Below is a small trained network, with its code and all its weights. Each question gives an input and a target symbol and asks what happens when units are switched off, that is, made to give their printed mean instead of their output.

import numpy as np


def w(rows, s, z=0):
    codes = np.array(rows[::2]) - 128.0
    scale = np.full(codes.shape[1], s)
    scale[-1] = z or s
    return codes * scale


def norm(h):
    return h / np.sqrt((h * h).mean(-1, keepdims=True) + 1e-5)


def f(y):
    return y / 2 * (1 + np.tanh(0.7978845608 * (y + 0.044715 * y**3)))


def softmax(a):
    e = np.exp(a - a.max(-1, keepdims=True))
    return e / e.sum(-1, keepdims=True)


def log_softmax(a):
    a = a - a.max(-1, keepdims=True)
    return a - np.log(np.exp(a).sum(-1, keepdims=True))


def net(x, mask):
    ids = ['αβδεζηθλμξπστφψω'.index(c) for c in x.split()]
    T = len(ids)
    res = E[ids] + P[:T]
    r = norm(res)
    for j in range(2):
        rows = slice(4 * j, 4 * j + 4)
        q, k, v = (r @ M[0][rows].T for M in (Q, K, V))
        z = softmax(np.where(np.tri(T) > 0, q @ k.T / 4**0.5, -1e9)) @ v
        o = O[0][rows]
        res = res + np.where(mask[j], z, o[:, -1]) @ o[:, :-1]
    y = f(norm(res) @ A[0][:, :-1].T + A[0][:, -1])
    res = res + np.where(mask[2:6], y, B[0][:, -1]) @ B[0][:, :-1]
    return log_softmax(norm(res)[-1] @ U[:, :-1].T + U[:, -1])


Q, K, V, O, A, B = {}, {}, {}, {}, {}, {}
E = w([
[196,154,134],'α',
[189,85,47],'β',
[130,142,125],'δ',
[116,76,39],'ε',
[173,180,255],'ζ',
[140,146,117],'η',
[62,143,19],'θ',
[190,161,164],'λ',
[199,85,41],'μ',
[157,151,100],'ξ',
[128,149,53],'π',
[103,161,47],'σ',
[177,108,88],'τ',
[135,144,129],'φ',
[108,178,88],'ψ',
[81,131,115],'ω',
],0.0053)
P = w([
[84,139,138],'0',
[150,77,134],'1',
[161,232,54],'2',
[81,113,123],'3',
[145,79,119],'4',
[140,243,57],'5',
[78,114,126],'6',
[145,80,118],'7',
[131,252,47],'8',
[81,115,126],'9',
[145,81,119],'10',
[126,253,54],'11',
],0.0067)
Q[0] = w([
[114,253,103],'H0',
[98,123,109],'H0',
[162,27,157],'H0',
[116,141,141],'H0',
[168,166,97],'H1',
[164,126,152],'H1',
[189,120,166],'H1',
[212,145,126],'H1',
],0.017)
K[0] = w([
[14,246,191],'H0',
[163,155,161],'H0',
[194,8,61],'H0',
[143,151,105],'H0',
[33,138,139],'H1',
[142,211,94],'H1',
[158,247,70],'H1',
[92,208,81],'H1',
],0.011)
V[0] = w([
[89,105,200],'H0',
[223,2,160],'H0',
[133,105,125],'H0',
[225,211,77],'H0',
[140,157,94],'H1',
[130,143,114],'H1',
[110,136,112],'H1',
[158,166,123],'H1',
],0.008)
O[0] = w([
[132,101,183,132],'H0',
[222,46,77,4],'H0',
[134,105,115,99],'H0',
[159,255,95,218],'H0',
[126,139,159,206],'H1',
[128,129,143,166],'H1',
[145,113,140,157],'H1',
[96,152,157,198],'H1',
],0.01,0.0026)
A[0] = w([
[83,169,174,177],'N0',
[234,71,232,115],'N1',
[69,50,8,2],'N2',
[127,172,58,170],'N3',
],0.012,0.0031)
B[0] = w([
[150,43,73,253],'N0',
[44,150,247,168],'N1',
[8,203,57,134],'N2',
[177,126,189,190],'N3',
],0.012,0.0069)
U = w([
[190,73,173,140],'α',
[118,137,115,68],'β',
[121,98,147,63],'δ',
[18,97,99,126],'ε',
[43,121,171,134],'ζ',
[150,30,143,166],'η',
[35,218,134,74],'θ',
[179,97,239,235],'λ',
[153,117,94,4],'μ',
[186,108,119,61],'ξ',
[150,137,87,59],'π',
[147,175,119,92],'σ',
[161,75,120,92],'τ',
[94,49,176,97],'φ',
[234,230,117,231],'ψ',
[111,9,1,176],'ω',
],0.0079,0.0036)

Each question gives the input, a string of symbols that net reads in full, and the target symbol t.
The units are the heads (4 rows each of Q, K, V and O) and the neurons (one row each of A and B). Each row of codes is followed by its name. A weight is (code - 128) times the scale printed after its matrix; where a second scale follows, it is the last column's (O, A, B and U).
mask holds one flag per unit, heads first, then neurons. A switched-off unit (its flag False) gives its mean, the last column of its rows in O or B, instead of its output. The means were averaged over made-up inputs and are rounded, as every weight is.
A unit's drop is (log p(t) with every unit on - log p(t) with that unit switched off) / (log p(t) with every unit on - log p(t) with every unit switched off).
The circuit of an input: a set's keep is (log p(t) with only the set's units on - log p(t) with every unit switched off) / (log p(t) with every unit on - log p(t) with every unit switched off). Starting from all 6 units, units are removed one at a time, each time the one whose removal leaves the highest keep (on an exact tie, the one counted first), for as long as the keep stays at least 0.8.
units of the circuit, in order: the units of the circuit, biggest drop first
unit that matters most: the unit with the biggest drop
top k neurons: the k neurons with the biggest drops, biggest first
which heads matter: for each layer, one digit per head in row order, 1 if its drop is at least 0.15 and else 0, layers parted by /
drop of u: that unit's drop, to one decimal
input λ λ λ α, target ω: unit that matters most	N0
input λ φ π λ λ λ λ, target ω: units of the circuit, in order	N1, N3
input λ λ μ τ μ π ζ λ φ τ θ ω, target ψ: units of the circuit, in order	N1, N3
input ζ φ η ω σ φ λ λ λ ψ, target ω: top 3 neurons	N1, N0, N3
input λ λ λ φ, target ω: top 2 neurons	N0, N1
input α φ λ ψ α λ λ λ η ψ, target ω: top 3 neurons	N0, N1, N2
input ψ τ ψ λ β η λ α φ δ, target ω: top 2 neurons	N0, N1
input λ λ λ ζ, target ω: top 3 neurons	N0, N1, N3
input τ ψ ψ δ λ ψ λ ψ λ σ, target ω: top 3 neurons	N0, N1, N2
input λ λ α η λ λ λ φ δ α η ε, target ψ: top 2 neurons	N3, N1
input λ τ ω ξ, target ω: top 3 neurons	N0, N1, N2
input ξ α α λ η λ τ, target ω: drop of H0	1.2
input λ α ψ λ ψ λ ξ, target ω: drop of H0	0.4
input λ α ζ α η λ λ, target ψ: drop of N2	0.1
input λ λ ξ λ α ξ π, target ω: drop of N0	1.7
input α ψ π α, target ψ: unit that matters most	H0
input α λ λ λ λ ζ λ φ ω, target ψ: which heads matter	00
input τ φ α ψ ψ, target ψ: which heads matter	10
input η ζ φ λ φ β τ, target ω: which heads matter	11
